Below are the code and all the weights of a small trained network. Each question names an input and a target symbol and asks about switching units off, where a switched-off unit gives its printed mean instead of its output.

import numpy as np


def w(rows, s, z=0):
    codes = np.array(rows[::2]) - 128.0
    scale = np.full(codes.shape[1], s)
    scale[-1] = z or s
    return codes * scale


def f(y):
    return y / 2 * (1 + np.tanh(0.7978845608 * (y + 0.044715 * y**3)))


def softmax(a):
    e = np.exp(a - a.max(-1, keepdims=True))
    return e / e.sum(-1, keepdims=True)


def log_softmax(a):
    a = a - a.max(-1, keepdims=True)
    return a - np.log(np.exp(a).sum(-1, keepdims=True))


def net(x, mask):
    ids = ['αεημξω'.index(c) for c in x.split()]
    T = len(ids)
    res = E[ids] + P[:T]
    r = res
    for j in range(2):
        rows = slice(4 * j, 4 * j + 4)
        q, k, v = (r @ M[0][rows].T for M in (Q, K, V))
        z = softmax(np.where(np.tri(T) > 0, q @ k.T / 4**0.5, -1e9)) @ v
        o = O[0][rows]
        res = res + np.where(mask[j], z, o[:, -1]) @ o[:, :-1]
    y = f(res @ A[0][:, :-1].T + A[0][:, -1])
    res = res + np.where(mask[2:10], y, B[0][:, -1]) @ B[0][:, :-1]
    return log_softmax(res[-1] @ U[:, :-1].T + U[:, -1])


Q, K, V, O, A, B = {}, {}, {}, {}, {}, {}
E = w([
[154,179,123,173],'α',
[134,120,252,207],'ε',
[169,147,79,207],'η',
[94,126,98,168],'μ',
[104,157,127,120],'ξ',
[216,189,107,164],'ω',
],0.015)
P = w([
[166,84,132,112],'0',
[104,187,104,158],'1',
[186,106,162,139],'2',
[198,51,96,101],'3',
[68,212,59,146],'4',
[196,95,205,149],'5',
[227,17,149,96],'6',
[94,146,18,112],'7',
[141,151,177,175],'8',
[250,51,255,138],'9',
],0.0095)
Q[0] = w([
[108,152,127,147],'h0',
[129,149,155,139],'h0',
[118,156,89,93],'h0',
[117,162,105,99],'h0',
[39,217,44,111],'h1',
[99,245,163,147],'h1',
[190,81,235,124],'h1',
[172,38,66,4],'h1',
],0.03)
K[0] = w([
[103,126,109,144],'h0',
[95,131,146,122],'h0',
[143,144,95,95],'h0',
[130,151,95,98],'h0',
[144,100,236,201],'h1',
[145,21,161,138],'h1',
[136,116,7,100],'h1',
[58,253,87,187],'h1',
],0.031)
V[0] = w([
[144,69,150,130],'h0',
[105,132,158,126],'h0',
[110,124,196,195],'h0',
[161,123,75,118],'h0',
[76,56,24,113],'h1',
[125,80,103,249],'h1',
[64,95,146,183],'h1',
[168,193,114,140],'h1',
],0.017)
O[0] = w([
[129,192,146,125,122],'h0',
[154,125,137,112,107],'h0',
[249,171,137,133,191],'h0',
[74,115,110,147,143],'h0',
[14,102,64,121,113],'h1',
[59,250,118,103,253],'h1',
[136,175,63,97,112],'h1',
[112,140,172,168,197],'h1',
],0.017,0.012)
A[0] = w([
[122,72,102,73,110],'n0',
[123,118,56,125,95],'n1',
[130,161,115,168,78],'n2',
[156,70,171,112,163],'n3',
[134,94,203,9,2],'n4',
[160,130,170,36,108],'n5',
[92,124,154,177,20],'n6',
[109,56,149,179,159],'n7',
],0.016,0.0082)
B[0] = w([
[190,115,114,163,128],'n0',
[206,129,156,49,144],'n1',
[140,83,132,102,250],'n2',
[78,168,122,113,166],'n3',
[175,16,104,173,130],'n4',
[49,102,113,140,178],'n5',
[63,162,241,103,163],'n6',
[84,5,158,173,159],'n7',
],0.018)
U = w([
[153,198,171,203,196],'α',
[76,161,160,146,64],'ε',
[1,222,108,201,176],'η',
[69,103,173,26,75],'μ',
[43,111,94,193,209],'ξ',
[84,128,225,102,2],'ω',
],0.006,0.0075)

Each question gives the input, a string of symbols that net reads in full, and the target symbol t.
The units are the heads (4 rows each of Q, K, V and O) and the neurons (one row each of A and B). Each row of codes is followed by its name. A weight is (code - 128) times the scale printed after its matrix; where a second scale follows, it is the last column's (O, A, B and U).
mask holds one flag per unit, heads first, then neurons. A switched-off unit (its flag False) gives its mean, the last column of its rows in O or B, instead of its output. The means were averaged over made-up inputs and are rounded, as every weight is.
A unit's drop is (log p(t) with every unit on - log p(t) with that unit switched off) / (log p(t) with every unit on - log p(t) with every unit switched off).
The circuit of an input: a set's keep is (log p(t) with only the set's units on - log p(t) with every unit switched off) / (log p(t) with every unit on - log p(t) with every unit switched off). Starting from all 10 units, units are removed one at a time, each time the one whose removal leaves the highest keep (on an exact tie, the one counted first), for as long as the keep stays at least 0.8.
circuit, biggest first: the units of the circuit, biggest drop first
unit that matters most: the unit with the biggest drop
k most important neurons: the k neurons with the biggest drops, biggest first
which heads matter: for each layer, one digit per head in row order, 1 if its drop is at least 0.15 and else 0, layers parted by /
drop of u: that unit's drop, to one decimal
input η η η ξ ω η ω ε, target α: which heads matter => 10
input ξ η η μ μ μ η α, target μ: which heads matter => 11
input ξ α η ω, target α: circuit, biggest first => [h1]
input η η ω ξ ξ ξ η η, target ξ: circuit, biggest first => [h0 h1 n7]
input α η α ω α, target α: which heads matter => 01
input η η η η ξ η ω μ η ξ, target μ: which heads matter => 01
input η η η μ ω α, target μ: circuit, biggest first => [h1 n1]
input α η ξ ξ ω ε η η μ ξ, target η: which heads matter => 01
input μ ω ξ α, target ω: circuit, biggest first => [h1 h0 n6]
input μ μ η α ω ω ξ, target ω: circuit, biggest first => [h1 n6]
input ω ξ η, target ω: which heads matter => 11
input η α η η, target α: 3 most important neurons => [n5 n7 n3]
input ξ ω ω, target ξ: 2 most important neurons => [n7 n6]
input ω ξ η η ξ ξ ω α, target ξ: circuit, biggest first => [h0 h1 n6]
input η ξ ξ η, target ξ: circuit, biggest first => [h1 h0 n7]
input ε μ ξ η η η, target α: circuit, biggest first => [h0]
input η η ω η η ε η μ, target α: drop of n5 => -0.4
input η η η ξ η η ω ω μ, target ω: drop of h1 => 1.1
input ξ η μ ω η ξ μ ω η α, target ω: drop of n7 => 0.3
input ξ ω ξ η ω, target ξ: unit that matters most => h0
